Each row has a hidden value. The values are split into ranges, and the group after each row names the range that its value falls in. Each part has its own value, ranges and names.
[  -2 -258 -183   27  239  -72 -293  108   13 -165  221 -226  248  237
 -180   51  246   71 -187   15  112  -94   -7 -181 -162 -434  144 -194
 -173   98 -334   17  275  -35   65  428  172 -255  208  -62  122  182
 -144  148 -181  -21] | <66>
[-167  119  -50  219 -408 -201 -295  265   64 -188  263  253  -79  297
 -295 -169  211 -201  130  151  104 -190  488  118   65 -389 -608   24
  -53  -76  -83   24  -34  -79  108   62   -3  -56  199  -12  490   92
 -319  -47 -216 -183] | <53>
[-378   17  -16 -217  406   83  411 -189 -130  102 -345  122  -54 -296
  514 -152 -335  168 -126 -249  158  -54 -288   46 -348  576   83   -6
  189   76 -378 -417 -339   21  -77 -349  -47 -219  184 -182 -585  176
 -230  170 -291  -94] | <54>
[  76  -70 -359  -14  295  140 -126  116  -69 -226  -77 -211  304  120
 -208  274  319  -33  -78 -109 -216  272 -314 -254 -414 -287  451 -215
 -308  213  -26  -57  175  187   73  400   56 -322  105  239   48  125
  -17  179   34  -43] | <58>
[ 127 -243   -9    7   83 -127 -249   49  175 -250  109 -299  254  178
    2   83  293 -266 -211  -83   17  307  -21 -212 -283 -344   76 -190
 -472  124 -132  227   76  268   61  265  -28 -223   94 -156  120  -27
 -143  197   -6  -88] | <53>
[-138  387   72  108 -373  -44  -82  257 -172 -160 -148  -17  -16 -214
 -219 -393  227 -242  325 -146  -15   93  149  165 -144 -259 -387 -150
  -19 -157  125  121  -88 -126  140 -157 -238  165   28 -212  383  212
 -477 -117  -93 -227] | <67>
[  20 -227  375 -178 -131  -36   48  -61   27 -288   47   70  -49  116
 -101   71 -263   67 -190  157    0  -69    3   55  120  -15 -202   81
 -138   80  -55   26  198  -93 -415   82   89 -155 -142   63   53   24
  158   47   76  282] | <67>
[  56 -280  411  -72   55  -32  -76 -243  115  -20  205   17  -20  250
   33   53  113 -133 -269 -160  136 -102   67   98  148  100 -362   35
 -163  -68 -180   25 -116 -159 -277   -8 -153 -168 -159 -149   82 -266
  -68  107  -53  180] | <54>
[  65 -181  -83  274  111 -176 -178  117  318  -64  173  -51  422   74
   25 -149  533 -331    2  -66  134 -385  113   13 -183 -109   15 -241
 -265  -68 -334  172  -65  294 -142  338   58 -218 -201   34  -20  120
 -115  289   32  112] | <62>
[-115 -137 -229  -27  424  -72  -94   41  100   -5 -146  -49  402   24
   17   97  463  -64  -38  -60  -15  133 -249 -333 -514 -302  419 -219
 -418   63 -169 -186   36   83  157  259  185 -347  201  -22 -286  -50
  -62  402 -219 -177] | <66>
[ -78  328   36   48 -385  -47  215  157 -295 -478 -332   22  -16 -262
    0 -197  -83 -195  275  124 -125  278   10   -4 -194 -194 -206 -180
  -87  -87  191   59 -175   43    5  -32 -147  139   49  -69  177  301
 -290  -60  -35 -107] | <53>
[ -70  -81  325   -2  -80  -93   43 -170   83 -191   47  339    0  295
  -47  244   88  -19  -92   52   13  -85  -15   79   -9 -247 -309  151
 -164  -58  -33 -153  -27 -264 -323   62  -47  -78 -115  -63  108 -332
   81   81 -269   88] | <66>
[  75   83   87   54 -123   58   62  191 -113 -264   18  -15  111  -30
 -242 -202  123 -231   44   33 -121 -176  107 -100  -72  -58  -83 -313
 -149    9   36  116   34  160 -326  206  -56 -187 -182  324  184  303
    7  191  197  236] | <58>
[ -58  -10  109 -212 -173  144 -118  160  204  158   67   85  -75  -29
 -253 -101  -16  -58   24 -191  -63 -140   82  236  -37  409 -275  192
  -11  154   -3   47  105   97 -273 -160   26 -278 -225  357   80  126
    5   12  360  162] | <60>
[-176 -191  -30  138  571  -97   14   31   81  252  -73   39  301 -154
  304 -186  393  -43 -101 -268  233 -192  -62  -30 -246 -170  128 -300
 -210 -143 -310 -245 -289 -111  285   79   70 -207  153 -390 -274 -160
 -208  369 -406 -204] | <54>
[-258  -66  -52 -277 -103   49 -160   26  -18   19  212  220 -200  333
 -334   -2 -177  165 -107  138   58 -228  194  -45   33  232 -321  223
  111  180 -252 -230  180 -117 -222  -48  166 -396  223  395   62  223
  -77   65  -37   62] | <58>
[ -16  130  -40  141 -378  -83 -163  121  -43 -366  104    4  -56  196
 -177  -78  163 -319   91   48  -35  120  260   26  -42 -161 -415  -72
 -119  -24   13  130 -109  106   24   49 -164  -57   98   19  372  154
 -333  -78    6  -76] | <51>
[-147 -110   20   30 -112    1 -155   36    1 -214  332  139 -260  400
 -139   32 -244   70 -251   -4  119 -238  267  188  157   43 -460  130
  178  151 -289 -104   86  -58 -146  -11  -32 -224  183   23  283  142
 -161 -141 -146   67] | <67>
[-353   65 -175 -425  357  206  259 -140  -12  296 -194  173 -124  -43
  350  139 -336  225 -221 -386   68  167 -302  -21 -524  526   27  261
  151  326 -339 -401 -264  136 -103 -343 -110 -330  243  120 -325   45
 -163  184 -278 -260] | <51>
[ 181  -58  -76   14   37  -25  -85   85  163 -340 -167 -189  392   34
  -55  291  339 -241  -32 -103 -219  433 -336 -135 -483 -417  327 -109
 -528  172   92  201  132  341  -80  327  -60 -123 -149   46  115  -68
   42  170   87  -61] | <53>
[-433    5 -118 -263  229   19  -32 -159  299  327  -59  235  -47  107
  211   12  -31   49 -136 -355  167  -91 -162  145 -450  599 -102  369
   97  236 -472 -327 -125  158 -126 -440  -54 -373  164   15 -389  -17
 -256  134 -234 -223] | <54>
[ -68  194 -271  242 -138   43 -104  254  -83  -38  269  129    1  163
 -166 -163  243 -157  111 -122   78 -368  340  114  -42  -97 -411 -140
  183  -38 -212   -2 -220   55  -16  188 -135 -101   39  227  432  300
 -336   15 -119  -53] | <60>
[-134    4   -3 -198    3  143 -117   79   48  188  207   71  -72  139
 -201  -40 -117  168 -135 -258  110 -305   29  236  -57  187 -278  213
  220  189 -324  -39  128  -49 -292  -46  -79 -180  -72  222  259  199
 -138  -12  -52   28] | <54>
[ -35 -268  139  -26 -175   -9 -162   -6  149 -274   13  195 -131  215
 -197  291 -123   74  -66  163 -107   98   12  304  238   31 -242  294
 -160   66  120 -136  161 -178   -1   10  207 -200  -20   29   61 -185
  110 -195  158  156] | <51>
[  34   88 -173  333  149  -16 -235  258  215  -60   38  -50  391   46
 -175    9  621 -236   71 -364  -53 -132 -125  164 -379 -467  139 -192
 -226   28  -98  109  100  156   35  265 -130  -70 -179  -88  279  -25
 -149   89 -117 -116] | <58>
[-323   46 -132 -131   81  114 -195  155  410  422  111  194  -74   20
   -6  -15  -77  188  -72 -536  156 -312  -70  558 -289  405 -242  478
  297  294 -398 -132  117   84 -115 -348  -36 -201  -73   15   29   65
 -195 -142  -82 -160] | <60>
[ -84  -83 -520  119  344  -60  -95  130   72  -20   81   88  441  205
  -10  219  380   80  -24   28   75 -226 -138 -180 -430 -412  296  -97
 -133  112 -424 -164   -9  157   25  545  178 -246  140  239   39  167
  -90  326 -360 -173] | <53>
[-150  409  -71 -174  -70  192  404  116 -569 -152 -522 -102  -63 -566
  139 -289 -198   16  278 -142 -107  382 -198  -43 -286   75  -43 -256
  104  -89  171 -121 -366 -113  175 -170 -215  136  142  -72   22  387
 -415  -14  -84 -217] | <51>
[-362  -79 -104 -404  273  100 -215 -201  359  549  -54  -21   26   -3
   81 -117  171  -13  -84 -506  176  -51 -224  172 -403  900  -34  373
   53  196 -480 -199  -65  146  -72 -513  -55 -442   53   63 -476   34
 -365  132   53 -157] | <53>
[-127  271 -113  -72  -83  178  555   46 -567 -540 -676  -95 -141 -598
  305 -160 -418  -30  253   84 -245  511 -264  -56 -213  341  123 -308
   50  -47  287 -220 -374   60  183 -173  -46    0  185  -55 -344  457
 -256 -107  155   10] | <60>
[  12 -108  -69  152  173 -129 -153  156  164 -220   88  -53  312  180
  -60   62  374 -189 -129  -63   -5   13  -22 -201 -372 -524  149 -253
 -382   99 -145   52  126  185  -28  330   39 -234   70  -74   94  -23
  -21  274 -187  -76] | <66>
[-327   -3 -142 -155  -68   29 -230   63  379  272   21  240  -17   56
 -136   -5   18  129   83 -216   98 -296  -61  454 -177  491 -207  500
  183  180 -331 -164  148   36 -134 -282  123 -247  -72  170 -126  116
 -172 -112   54  -53] | <62>
[  23 -112   28  282 -223 -183 -185  251  168 -420  109   57   88  128
 -108   21   76 -138   -8  125    2  -51  183  213   28 -454 -219  -47
 -205   20  -13  131  136   75   49  229   96  -31   -5 -170  304   45
  -57  -97  -33   12] | <51>
[  38 -209  335 -263 -261   20  -97  -39  111 -321   71 -123 -201  143
 -114   49 -352  -78 -256    3  -61  240   36  101   64  237 -281  163
 -169  233    7  164  224  138 -300 -144  -36 -229  -54   29   96   73
   16 -104  300  205] | <53>
[-135   84 -104 -299  -17  299 -159  102  271  247  -41   20 -110   16
 -207   93  -66  -15  -66 -504 -161  117 -208  340 -309  631  -73  378
   51  388  -51  -37  139  289 -197 -362 -142 -349 -157  373   30   82
  -71  -99  351  -16] | <51>
[  96 -151 -238   67   62  -14 -125  122   21 -334  138  -87  168  278
  -81  242  121 -101 -171   59  -73  150    6 -184 -211 -338   72 -137
 -268  188 -117   46   49  250   -3  411   47 -259  134  175  221  109
  -27  142  -38  -24] | <51>
[  81 -437  368 -227  219   38  166 -361  -62 -188 -171  -34  -53    9
  284  334 -129   63 -253   12  -23  403 -234  -27  123  145  -47   38
 -311  -71   98 -198 -213 -296   11   13   75 -190    1 -268 -309 -405
   88   69   22  176] | <60>
[-326  326  -28 -158   31   44  529   76 -399    5 -669  164   74 -742
  303 -394 -167  116  418   38   14   46 -228   22 -294  230   45 -176
  114 -219   42 -312 -415 -201  109 -213   68   99   66  -89 -413  358
 -291  143 -163 -151] | <62>
[-202  447   49   51 -203   11  419  203 -279 -125 -620  119  114 -733
  171 -473   50 -165  525  -50  -80   58 -123  153 -284  111  -74 -248
   13 -262  208  -76 -384  -50   65 -217  -88  195 -135 -112 -175  329
 -315   49   10 -108] | <62>
[ -19  -65  199  -32 -207   -7 -300 -143  227  -90  -13  105   34  244
 -308  233  370 -155   80 -132 -104  140 -126  302   17   32 -258  312
 -227  -46   94   -8  112 -206  -92 -102  -92  -96 -206  -40  144 -328
 -114 -150  103   42] | <67>
[  10 -279    0  -38  459  -22    8   80   82 -125 -260 -254  331 -231
  180   34  150  -20 -176 -160  -43  295 -346 -136 -367 -230  480 -283
 -447  109  -46  -45   96  128  196  169  157 -250   85 -288 -308  -48
   25  256  -29  -66] | <67>
[-376   20 -198 -317  185   61  178 -338   52  -28 -261  171 -164  129
  401  238 -218  -14 -160 -187   12  397 -279  -89 -498  670  -15  300
    0  251 -285 -420 -345  229  -11 -431 -113 -386  361   11 -529  -35
 -279   91 -206 -242] | <51>
[ -44  -44  -27   24 -270  -31  -39  -72  100 -387   -2  237  -21  283
 -129  318  -42  -39   27  175 -110   15  -48  189  -10   46 -212  275
  -66   87  -36  -79   45   44 -253  100   36 -131  -91  219  103    5
    9 -121   51  129] | <51>
[ -50 -180  205   36   39    2   26 -131   72 -124   47  289  -33  226
  -19  223   21   18 -126    2   -2 -137  -19  204  127    7 -244  136
  -95  -33  -52 -206  -84 -201 -188   48    8 -164 -109    6   38 -258
   76   25 -110  146] | <54>
[ 138  -54 -108  -52 -180  -20  -24   26 -127 -504    5 -108  101  210
 -100  306   -5  -71  -57  181 -133  361  -69 -196 -177 -393  -26  -48
 -257  125   31  111   46  115  -89  382  -15  -78   77  144  295  120
  -60   26  -16   -6] | <62>
[-273  471 -225 -137   -7  191  574  -11 -501 -156 -684  175  -56 -532
  300 -127 -113  -51  392  -53 -196  389 -282 -122 -439  356   50 -176
   80 -111  208 -388 -595  -19  148 -249 -138  -14  173  116 -348  279
 -330   92  -95 -203] | <60>
[  13  170   50  276 -225  -24   19  249  -69 -384   45   90   34   39
 -164 -145   98 -236   68  -22  -80 -157  171  129  -48 -286 -249 -228
  -59  -16   41   99  -15  110 -159  145 -148  -18 -106   41  370  200
 -111  -18  -14   77] | <67>
[-155 -321  120  155  499 -139  118  -22   10 -175 -105   50   89  -27
  356  -82   96 -114 -275  -17   96   67   21 -218 -141 -168  133 -414
 -368  -60 -105 -319 -220  -38  280   36  164 -365  344 -449 -437 -209
  -17  331 -295  -45] | <66>
[  52 -103 -179   30  335   37   31  159  153 -114 -261 -133  329 -169
  192  222  255 -121  -71 -257 -161  433 -344 -104 -539 -290  416 -184
 -453  176   82  -27  -48  284  215  196   47 -215   31 -115 -142 -133
   34  220  -12 -178] | <60>
[ 111 -124 -175   35   -1  -97  -84   38  113 -363  -66  -93  351  126
  -24  310  254 -101   -3   98  -94  232 -214 -131 -344 -403  212  -35
 -364  105  -77  104   93  205  -69  428   86 -112  -44   75   78   36
   -8  135  -32  -29] | <62>
[-112  129   -7 -409  -93  238 -125   -6  179  199  -87   24  -15   49
 -277  138   12   16   -3 -373 -151  158 -287  184 -360  432  -58  393
  -21  312  -53    0  187  153 -344 -256 -159 -250 -203  399   80   58
  -69  -10  232  -25] | <54>
[-215  347 -168  188 -187  -38  189  214 -303 -190 -164  188   64 -227
  -55 -429  129 -160  350  125   36 -315  195    5 -107    2 -238 -295
  139 -205  -99 -119 -298  -12  -18   48  -46   -1   67  147   74  483
 -368  107 -139  -47] | <54>
